Below are the code and all the weights of a small trained network. Each question names an input and a target symbol and asks about switching units off, where a switched-off unit gives its printed mean instead of its output.

import numpy as np


def w(rows, s, z=0):
    codes = np.array(rows[::2]) - 128.0
    scale = np.full(codes.shape[1], s)
    scale[-1] = z or s
    return codes * scale


def f(y):
    return np.maximum(y, 0)


def softmax(a):
    e = np.exp(a - a.max(-1, keepdims=True))
    return e / e.sum(-1, keepdims=True)


def log_softmax(a):
    a = a - a.max(-1, keepdims=True)
    return a - np.log(np.exp(a).sum(-1, keepdims=True))


def net(x, mask):
    ids = ['αγηθψω'.index(c) for c in x.split()]
    T = len(ids)
    res = E[ids] + P[:T]
    u = 0
    for l in range(3):
        q, k, v = (res @ M[l].T for M in (Q, K, V))
        z = softmax(np.where(np.tri(T) > 0, q @ k.T / 2**0.5, -1e9)) @ v
        res = res + np.where(mask[u], z, O[l][:, -1]) @ O[l][:, :-1]
        u += 1
        y = f(res @ A[l][:, :-1].T + A[l][:, -1])
        res = res + np.where(mask[u : u + 16], y, B[l][:, -1]) @ B[l][:, :-1]
        u += 16
    return log_softmax(res[-1] @ U[:, :-1].T + U[:, -1])


Q, K, V, O, A, B = {}, {}, {}, {}, {}, {}
E = w([
[108,125,252,109,148],'α',
[160,64,178,124,40],'γ',
[134,184,226,74,94],'η',
[114,157,110,125,104],'θ',
[127,196,161,187,114],'ψ',
[135,76,111,189,202],'ω',
],0.019)
P = w([
[158,160,128,81,171],'0',
[48,99,176,93,188],'1',
[142,153,104,109,137],'2',
[188,179,105,109,158],'3',
[52,97,146,138,136],'4',
[129,139,93,128,115],'5',
[183,169,91,129,134],'6',
[59,103,132,168,100],'7',
[122,130,83,144,91],'8',
[176,161,73,146,112],'9',
[58,100,126,194,65],'10',
[116,121,67,164,67],'11',
[158,163,29,151,104],'12',
[124,116,193,254,22],'13',
],0.015)
Q[0] = w([
[45,211,134,77,74],'L0H1',
[113,129,2,150,96],'L0H1',
],0.009)
K[0] = w([
[47,254,127,55,62],'L0H1',
[95,145,68,145,129],'L0H1',
],0.0065)
V[0] = w([
[108,101,103,143,66],'L0H1',
[89,117,2,42,191],'L0H1',
],0.0065)
O[0] = w([
[135,216,74,104,129,136],'L0H1',
[201,103,253,177,39,2],'L0H1',
],0.0062,0.0042)
A[0] = w([
[174,84,35,63,144,177],'L0N1',
[74,182,101,93,120,127],'L0N2',
[110,151,73,96,72,157],'L0N3',
[116,186,126,26,134,71],'L0N4',
[109,138,58,70,139,2],'L0N5',
[135,85,159,175,177,76],'L0N6',
[130,151,177,131,109,181],'L0N7',
[147,126,126,141,177,54],'L0N8',
[151,116,65,188,100,86],'L0N9',
[165,59,148,108,127,98],'L0N10',
[167,177,43,177,118,136],'L0N11',
[152,200,84,125,185,142],'L0N12',
[6,108,116,152,126,123],'L0N13',
[90,110,38,105,188,73],'L0N14',
[237,159,153,148,128,196],'L0N15',
[104,134,78,52,109,119],'L0N16',
],0.011,0.0064)
B[0] = w([
[183,126,46,101,84,223],'L0N1',
[70,198,159,183,122,194],'L0N2',
[120,156,126,158,90,253],'L0N3',
[58,133,2,196,141,177],'L0N4',
[158,118,81,165,71,131],'L0N5',
[139,153,75,116,61,166],'L0N6',
[110,103,79,148,130,214],'L0N7',
[124,133,195,91,174,137],'L0N8',
[137,66,155,199,100,210],'L0N9',
[94,113,118,93,171,180],'L0N10',
[225,124,180,170,152,231],'L0N11',
[189,107,36,70,113,187],'L0N12',
[254,130,126,159,118,240],'L0N13',
[162,122,244,132,185,150],'L0N14',
[160,184,49,97,113,235],'L0N15',
[90,151,187,121,106,185],'L0N16',
],0.0091,0.0055)
Q[1] = w([
[233,96,2,158,141],'L1H1',
[198,209,100,48,78],'L1H1',
],0.0088)
K[1] = w([
[167,107,148,157,91],'L1H1',
[140,105,104,253,103],'L1H1',
],0.011)
V[1] = w([
[126,189,133,245,213],'L1H1',
[169,2,78,180,161],'L1H1',
],0.0064)
O[1] = w([
[123,46,67,117,234,128],'L1H1',
[63,201,144,2,137,253],'L1H1',
],0.011,0.004)
A[1] = w([
[207,143,97,164,167,102],'L1N1',
[129,140,117,120,64,171],'L1N2',
[27,177,153,160,134,107],'L1N3',
[118,133,107,61,195,30],'L1N4',
[84,10,155,105,130,91],'L1N5',
[241,71,163,106,92,38],'L1N6',
[150,231,189,153,150,84],'L1N7',
[201,41,191,92,87,25],'L1N8',
[190,96,96,145,102,123],'L1N9',
[111,160,164,178,182,97],'L1N10',
[162,50,185,130,207,157],'L1N11',
[128,161,91,122,103,82],'L1N12',
[146,155,156,110,188,223],'L1N13',
[204,63,172,163,141,93],'L1N14',
[105,126,93,179,62,2],'L1N15',
[75,176,252,146,183,136],'L1N16',
],0.011,0.0068)
B[1] = w([
[94,76,71,76,123,211],'L1N1',
[146,127,128,179,111,249],'L1N2',
[92,153,190,162,192,157],'L1N3',
[217,99,146,115,82,157],'L1N4',
[134,83,201,127,235,140],'L1N5',
[79,161,109,144,163,191],'L1N6',
[140,81,166,112,197,167],'L1N7',
[107,87,93,149,152,164],'L1N8',
[135,157,110,91,102,223],'L1N9',
[117,33,165,130,169,145],'L1N10',
[134,157,149,59,81,148],'L1N11',
[104,110,138,109,170,191],'L1N12',
[60,123,170,85,71,165],'L1N13',
[118,140,220,112,151,164],'L1N14',
[84,175,129,51,116,188],'L1N15',
[122,84,162,1,174,149],'L1N16',
],0.0095,0.011)
Q[2] = w([
[120,111,124,131,190],'L2H1',
[2,120,132,111,28],'L2H1',
],0.0093)
K[2] = w([
[175,97,73,36,148],'L2H1',
[125,141,254,241,48],'L2H1',
],0.0073)
V[2] = w([
[202,218,145,166,164],'L2H1',
[2,142,76,124,188],'L2H1',
],0.0074)
O[2] = w([
[51,84,15,60,129,2],'L2H1',
[74,254,143,158,233,166],'L2H1',
],0.0056,0.0046)
A[2] = w([
[91,134,154,160,77,125],'L2N1',
[124,137,127,130,92,188],'L2N2',
[182,110,59,163,131,96],'L2N3',
[128,66,199,170,170,137],'L2N4',
[147,170,152,38,48,113],'L2N5',
[134,137,83,186,83,79],'L2N6',
[233,141,104,130,61,147],'L2N7',
[215,70,94,180,196,89],'L2N8',
[162,73,135,48,137,72],'L2N9',
[94,178,96,121,61,121],'L2N10',
[109,107,173,42,207,102],'L2N11',
[122,61,69,108,176,94],'L2N12',
[107,22,71,136,123,150],'L2N13',
[172,82,167,97,166,7],'L2N14',
[114,107,129,254,141,92],'L2N15',
[150,153,140,145,50,123],'L2N16',
],0.012)
B[2] = w([
[165,115,123,72,164,171],'L2N1',
[165,138,107,166,130,194],'L2N2',
[150,90,80,136,134,159],'L2N3',
[112,145,112,28,163,184],'L2N4',
[183,123,157,149,184,251],'L2N5',
[92,32,106,89,187,160],'L2N6',
[65,94,177,127,88,232],'L2N7',
[113,167,180,116,78,136],'L2N8',
[107,187,124,128,198,177],'L2N9',
[88,92,132,159,167,217],'L2N10',
[119,94,117,159,56,201],'L2N11',
[128,150,244,159,42,158],'L2N12',
[133,183,79,108,175,159],'L2N13',
[100,141,73,173,84,145],'L2N14',
[224,142,142,121,66,147],'L2N15',
[137,220,126,121,93,192],'L2N16',
],0.011,0.016)
U = w([
[62,122,141,61,169,3],'α',
[117,106,176,170,115,233],'γ',
[69,176,123,133,214,5],'η',
[132,84,65,111,194,233],'θ',
[162,202,68,47,89,77],'ψ',
[183,117,125,57,254,115],'ω',
],0.0088,0.0037)

Each question gives the input, a string of symbols that net reads in full, and the target symbol t.
The units are the heads (2 rows each of Q, K, V and O) and the neurons (one row each of A and B). Each row of codes is followed by its name. A weight is (code - 128) times the scale printed after its matrix; where a second scale follows, it is the last column's (O, A, B and U).
mask holds one flag per unit, layer by layer, with each layer's heads first. A switched-off unit (its flag False) gives its mean, the last column of its rows in O or B, instead of its output. The means were averaged over made-up inputs and are rounded, as every weight is.
A unit's drop is (log p(t) with every unit on - log p(t) with that unit switched off) / (log p(t) with every unit on - log p(t) with every unit switched off).
The circuit of an input: a set's keep is (log p(t) with only the set's units on - log p(t) with every unit switched off) / (log p(t) with every unit on - log p(t) with every unit switched off). Starting from the 12 units with the biggest drops (on a tie, the unit counted first), units are removed one at a time, each time the one whose removal leaves the highest keep (on an exact tie, the one counted first), for as long as the keep stays at least 0.8.
circuit, biggest first: the units of the circuit, biggest drop first
unit that matters most: the unit with the biggest drop
k most important neurons: the k neurons with the biggest drops, biggest first
top k neurons in layer l: the k neurons of layer l with the biggest drops, biggest first
input θ θ γ θ θ θ γ ψ γ ψ ω, target ω: 4 most important neurons : (L2N4 L0N6 L0N14 L2N7)
input ψ θ θ γ ω γ ω γ γ α, target γ: circuit, biggest first : (L2N4)
input γ ψ γ ψ γ γ γ ω η γ γ γ γ, target γ: top 3 neurons in layer 2 : (L2N7 L2N10 L2N4)
input η γ α, target α: top 4 neurons in layer 2 : (L2N4 L2N5 L2N11 L2N2)
input γ ω θ η η, target ω: circuit, biggest first : (L1H1 L2N7)
input γ γ γ γ η ψ, target ψ: circuit, biggest first : (L0N12 L2N10 L2N5 L0N11)
input ω η γ ψ, target ψ: top 4 neurons in layer 2 : (L2N12 L2N10 L2N6 L2N5)
input γ α θ ω γ γ ω γ ω γ γ ω, target γ: circuit, biggest first : (L0H1 L2N4)
input θ ω γ η γ γ γ ω η ψ, target ω: 4 most important neurons : (L0N12 L0N13 L1N13 L2N5)
input θ α γ γ η ω θ θ, target ψ: 2 most important neurons : (L2N5 L0N1)
input ω η η γ γ γ ψ γ θ θ θ, target ψ: 4 most important neurons : (L0N1 L0N2 L0N15 L0N12)
input η ω γ θ γ ψ η ψ ψ α ω, target ω: top 3 neurons in layer 2 : (L2N11 L2N7 L2N4)
input γ θ θ θ θ ω γ γ γ γ γ γ α, target γ: circuit, biggest first : (L2N11 L1H1 L2N4 L1N7)
input γ γ θ γ θ γ γ γ α, target α: 3 most important neurons : (L2N4 L1N16 L0N1)
input ω γ γ ω γ ψ ψ η θ θ, target θ: 2 most important neurons : (L2N3 L0N1)
input γ ω γ η γ ω γ γ θ γ ω, target ψ: unit that matters most : L0N6
input θ η ψ γ θ ω θ α θ γ α, target ω: 2 most important neurons : (L0N13 L2N7)
input θ η θ, target η: circuit, biggest first : (L2H1 L0N4)
input γ ψ γ γ γ α γ θ γ γ ω γ, target ω: 2 most important neurons : (L0N13 L0N1)
input θ γ θ, target γ: circuit, biggest first : (L0H1 L2N4)
input ω γ θ γ ψ γ γ η γ, target η: most important neuron : (L1N3)
input η γ γ γ ω γ, target ω: circuit, biggest first : (L0N13 L1H1 L2N5)
input γ θ γ η, target θ: 3 most important neurons : (L0N13 L0N12 L0N4)
input η γ ψ θ η γ γ ω γ γ η, target ψ: 2 most important neurons : (L2N15 L2N5)
input η γ γ α ω γ γ η ψ γ α, target ω: 2 most important neurons : (L0N13 L2N4)
input ω γ ψ γ θ, target α: 3 most important neurons : (L2N4 L1N16 L0N14)
input ω η γ γ γ γ γ, target γ: most important neuron : (L2N7)
input α η ψ γ ψ, target ω: 3 most important neurons : (L2N4 L0N11 L2N7)
input γ γ ω γ θ γ, target θ: top 3 neurons in layer 2 : (L2N12 L2N6 L2N10)
input γ γ η ω γ α ω θ η γ γ θ η, target θ: top 2 neurons in layer 0 : (L0N11 L0N12)
